Below are the code and all the weights of a small trained network. Each question names an input and a class and asks about switching units off, where a switched-off unit gives its printed mean instead of its output.

import numpy as np


def w(rows, s, z=0):
    codes = np.array(rows[::2]) - 128.0
    scale = np.full(codes.shape[1], s)
    scale[-1] = z or s
    return codes * scale


def f(y):
    return y / 2 * (1 + np.tanh(0.7978845608 * (y + 0.044715 * y**3)))


def log_softmax(a):
    a = a - a.max(-1, keepdims=True)
    return a - np.log(np.exp(a).sum(-1, keepdims=True))


def net(x, mask):
    res = np.array(x, float).reshape(1, 8) / 4 @ E
    y = f(res @ A[0][:, :-1].T + A[0][:, -1])
    res = res + np.where(mask, y, B[0][:, -1]) @ B[0][:, :-1]
    return log_softmax(res[-1] @ U[:, :-1].T + U[:, -1])


A, B = {}, {}
E = w([
[155,119,187,2,171,96,127,166,70,213,129],'x0',
[143,103,104,105,170,67,97,58,242,168,181],'x1',
[66,167,237,187,184,137,150,76,89,166,200],'x2',
[126,25,187,123,43,219,165,124,188,186,131],'x3',
[33,43,72,155,130,117,27,119,64,195,104],'x4',
[75,228,173,139,103,121,81,177,215,178,63],'x5',
[170,109,190,161,45,28,90,116,102,104,139],'x6',
[173,185,108,128,97,209,57,134,110,149,211],'x7',
],0.0076)
A[0] = w([
[166,152,152,103,141,122,175,119,146,101,131,87],'n0',
[156,170,103,121,101,152,89,122,114,119,192,114],'n1',
[142,123,68,118,99,124,110,137,147,107,108,92],'n2',
[141,126,149,170,74,76,87,111,127,92,149,97],'n3',
[133,111,121,123,151,121,90,73,182,123,144,86],'n4',
[58,100,96,143,109,142,83,96,98,135,120,77],'n5',
[173,85,99,128,126,156,148,86,103,83,151,88],'n6',
[170,125,162,144,99,86,105,112,105,148,128,97],'n7',
[82,152,152,129,94,135,111,143,173,138,109,83],'n8',
[130,95,134,152,90,164,150,100,158,147,121,83],'n9',
[116,94,185,158,128,153,140,133,141,138,142,76],'n10',
[186,176,139,128,117,154,172,108,147,88,136,123],'n11',
[100,128,80,253,96,153,136,90,172,66,132,52],'n12',
[111,96,138,94,123,193,161,111,155,169,109,130],'n13',
[121,142,149,160,106,174,136,171,62,89,84,66],'n14',
[103,177,89,94,193,140,125,116,112,106,118,123],'n15',
[101,102,97,144,135,125,70,124,104,132,117,106],'n16',
[171,100,108,149,144,135,151,97,97,126,141,61],'n17',
[127,94,112,121,147,124,136,130,97,92,177,82],'n18',
[161,84,87,93,67,158,121,142,164,107,91,96],'n19',
[140,161,95,120,158,76,124,110,123,139,138,108],'n20',
[122,102,110,138,133,108,95,116,110,179,122,69],'n21',
[168,131,177,108,80,89,101,123,98,130,126,111],'n22',
[139,186,100,156,172,89,96,111,104,90,118,7],'n23',
[92,92,117,153,144,85,207,127,148,115,79,91],'n24',
[179,126,93,102,111,127,83,173,151,99,87,90],'n25',
[101,146,167,164,147,127,148,115,118,142,148,72],'n26',
[106,138,165,154,144,139,125,91,125,124,152,77],'n27',
[145,161,137,126,107,137,176,112,147,101,136,81],'n28',
[135,111,134,111,159,111,100,96,180,133,142,86],'n29',
[89,120,171,153,162,138,139,135,120,122,162,104],'n30',
[151,117,158,177,80,84,97,133,143,90,147,154],'n31',
[139,151,133,117,118,123,159,129,155,107,148,66],'n32',
[147,80,108,135,142,154,144,96,112,100,144,123],'n33',
[129,81,162,137,88,170,136,119,157,140,126,31],'n34',
[102,146,155,174,153,137,139,95,124,118,151,113],'n35',
[87,107,142,124,119,60,171,123,137,105,88,125],'n36',
[154,167,97,153,85,164,72,133,122,137,174,91],'n37',
[110,147,186,166,129,144,124,91,115,168,173,128],'n38',
[124,184,137,134,124,123,70,142,171,131,72,107],'n39',
[112,174,90,170,146,103,113,132,97,86,128,98],'n40',
[113,170,147,164,111,148,113,151,180,150,88,105],'n41',
[112,100,140,139,84,166,126,136,158,130,162,92],'n42',
[102,142,69,145,174,195,169,131,165,137,134,129],'n43',
[143,121,106,117,146,97,98,69,200,148,167,94],'n44',
[168,133,132,106,125,173,80,137,119,152,164,117],'n45',
],0.014,0.011)
B[0] = w([
[146,92,106,186,125,80,114,158,173,203,136,176],'n0',
[113,103,201,165,179,164,94,87,174,140,74,189],'n1',
[169,191,66,112,173,120,119,102,125,93,104,188],'n2',
[78,107,85,123,129,182,142,162,161,85,175,197],'n3',
[128,166,124,175,74,185,184,142,91,114,94,179],'n4',
[128,152,76,228,98,62,151,190,232,203,124,215],'n5',
[78,206,155,131,124,80,130,88,87,138,180,191],'n6',
[92,80,92,110,155,157,157,151,146,105,153,168],'n7',
[93,199,146,115,102,78,160,99,109,113,179,183],'n8',
[175,105,150,102,67,108,62,159,145,77,138,183],'n9',
[151,126,120,105,111,95,74,128,146,90,120,170],'n10',
[126,94,94,196,140,70,146,155,187,217,135,205],'n11',
[154,32,198,12,231,90,219,189,53,189,90,249],'n12',
[135,57,160,91,114,124,79,174,131,78,169,216],'n13',
[172,180,136,192,2,241,215,147,52,142,51,201],'n14',
[130,51,146,79,111,149,100,178,155,69,177,203],'n15',
[143,135,108,174,138,71,159,162,206,195,126,206],'n16',
[67,205,134,132,92,95,137,70,100,122,172,152],'n17',
[81,192,154,115,115,98,134,81,100,146,171,162],'n18',
[177,161,58,79,146,106,91,95,129,110,100,223],'n19',
[163,114,185,112,77,133,80,161,114,103,118,180],'n20',
[134,121,116,148,100,94,128,174,168,170,123,165],'n21',
[100,79,107,98,150,177,128,178,113,123,173,189],'n22',
[159,110,174,95,36,100,29,142,207,69,140,172],'n23',
[93,133,183,171,174,195,69,31,199,140,89,207],'n24',
[144,155,55,94,155,92,101,71,97,106,80,202],'n25',
[157,187,62,102,133,112,117,88,117,117,120,170],'n26',
[148,161,71,121,141,122,105,97,128,112,104,161],'n27',
[138,129,80,176,91,97,115,165,183,194,132,163],'n28',
[159,166,139,154,58,177,177,142,55,145,83,169],'n29',
[167,182,48,93,131,125,97,120,131,119,87,181],'n30',
[72,110,93,123,176,176,156,185,134,91,167,223],'n31',
[125,142,101,165,73,110,123,156,160,169,102,144],'n32',
[81,176,168,126,96,90,169,88,72,134,189,189],'n33',
[163,130,174,138,67,85,50,138,163,63,156,169],'n34',
[174,133,46,91,144,110,99,90,122,101,105,186],'n35',
[106,115,168,151,189,183,112,77,166,130,104,210],'n36',
[99,119,181,172,200,174,91,45,174,133,98,192],'n37',
[185,157,58,104,188,105,121,99,103,104,95,216],'n38',
[85,182,152,110,123,96,142,63,58,156,213,208],'n39',
[189,111,192,114,72,106,63,163,147,78,128,196],'n40',
[67,174,148,125,112,93,169,89,85,138,186,207],'n41',
[164,113,187,132,90,113,78,133,170,91,121,178],'n42',
[36,88,61,133,143,195,132,171,147,90,177,223],'n43',
[155,132,140,161,45,204,206,156,29,121,69,211],'n44',
[114,92,179,128,186,142,141,88,161,149,102,179],'n45',
],0.009,0.011)
U = w([
[163,104,161,116,69,82,76,146,155,58,156,153],'0',
[132,122,61,212,113,53,137,158,183,228,143,90],'1',
[171,158,10,101,167,93,116,66,113,89,98,88],'2',
[55,178,150,130,106,66,150,65,85,137,215,95],'3',
[152,144,121,185,57,203,182,140,76,122,78,122],'4',
[99,106,174,179,194,173,110,39,178,131,96,114],'5',
[152,78,157,49,188,85,163,175,82,182,127,253],'6',
[60,93,44,131,150,179,137,177,147,69,205,102],'7',
],0.012,0.017)

Each question gives the input, the list of numbers given to net, and the class t.
The units are the neurons (one row each of A and B). Each row of codes is followed by its name. A weight is (code - 128) times the scale printed after its matrix; where a second scale follows, it is the last column's (A, B and U).
mask holds one flag per neuron, in row order. A switched-off neuron (its flag False) gives its mean, the last column of its row in B, instead of its output. The means were averaged over made-up inputs and are rounded, as every weight is.
A unit's drop is (log p(t) with every unit on - log p(t) with that unit switched off) / (log p(t) with every unit on - log p(t) with every unit switched off).
The circuit of an input: a set's keep is (log p(t) with only the set's units on - log p(t) with every unit switched off) / (log p(t) with every unit on - log p(t) with every unit switched off). Starting from the 12 units with the biggest drops (on a tie, the unit counted first), units are removed one at a time, each time the one whose removal leaves the highest keep (on an exact tie, the one counted first), for as long as the keep stays at least 0.8.
circuit, biggest first: the units of the circuit, biggest drop first
top k neurons: the k neurons with the biggest drops, biggest first
drop when u is switched off: that unit's drop, to one decimal
input [2,8,3,2,1,-6,8,0], class 4: circuit, biggest first -> n44
input [8,-7,-6,2,4,0,1,8], class 5: circuit, biggest first -> n45; n37
input [5,-3,6,5,5,3,8,6], class 7: circuit, biggest first -> n22; n7
input [-6,4,-3,5,7,2,-6,1], class 1: top 2 neurons -> n5; n16
input [2,-8,0,-5,-7,-5,0,-3], class 4: top 3 neurons -> n14; n5; n16
input [7,1,4,0,5,-7,0,2], class 3: top 3 neurons -> n12; n18; n17
input [-3,-2,5,8,-6,1,-3,8], class 0: top 3 neurons -> n9; n34; n13
input [-3,-5,-5,5,2,-1,6,6], class 5: top 2 neurons -> n37; n1
input [-7,8,-4,1,7,3,2,0], class 4: top 2 neurons -> n44; n4
input [-8,0,-6,2,-7,-5,-1,2], class 6: top 2 neurons -> n12; n5
input [-5,4,-7,6,4,0,7,-8], class 5: top 2 neurons -> n24; n36
input [-4,5,0,-2,1,-3,4,0], class 4: top 2 neurons -> n44; n4
input [-6,7,4,6,6,-5,2,-5], class 4: top 3 neurons -> n44; n4; n29
input [3,6,-8,-8,-6,8,-4,-6], class 0: circuit, biggest first -> n20
input [5,5,-4,-5,-3,-3,-4,4], class 0: top 4 neurons -> n12; n15; n20; n14
input [5,6,-1,-4,-6,7,5,-1], class 3: top 2 neurons -> n39; n12
input [6,5,2,0,7,8,7,4], class 3: top 4 neurons -> n39; n8; n12; n11
input [6,0,-3,4,3,-6,-2,-7], class 5: top 2 neurons -> n24; n12
input [-6,-6,5,8,-5,-3,0,-2], class 0: drop when n34 is switched off -> 0.3
input [-4,3,-8,5,6,6,5,-7], class 2: circuit, biggest first -> n19
input [-8,6,3,-3,1,2,5,-6], class 6: drop when n12 is switched off -> 2.4
input [0,-4,-3,-1,3,1,4,0], class 4: drop when n31 is switched off -> -0.2
input [2,7,-4,0,-4,7,2,4], class 3: drop when n8 is switched off -> 0.2
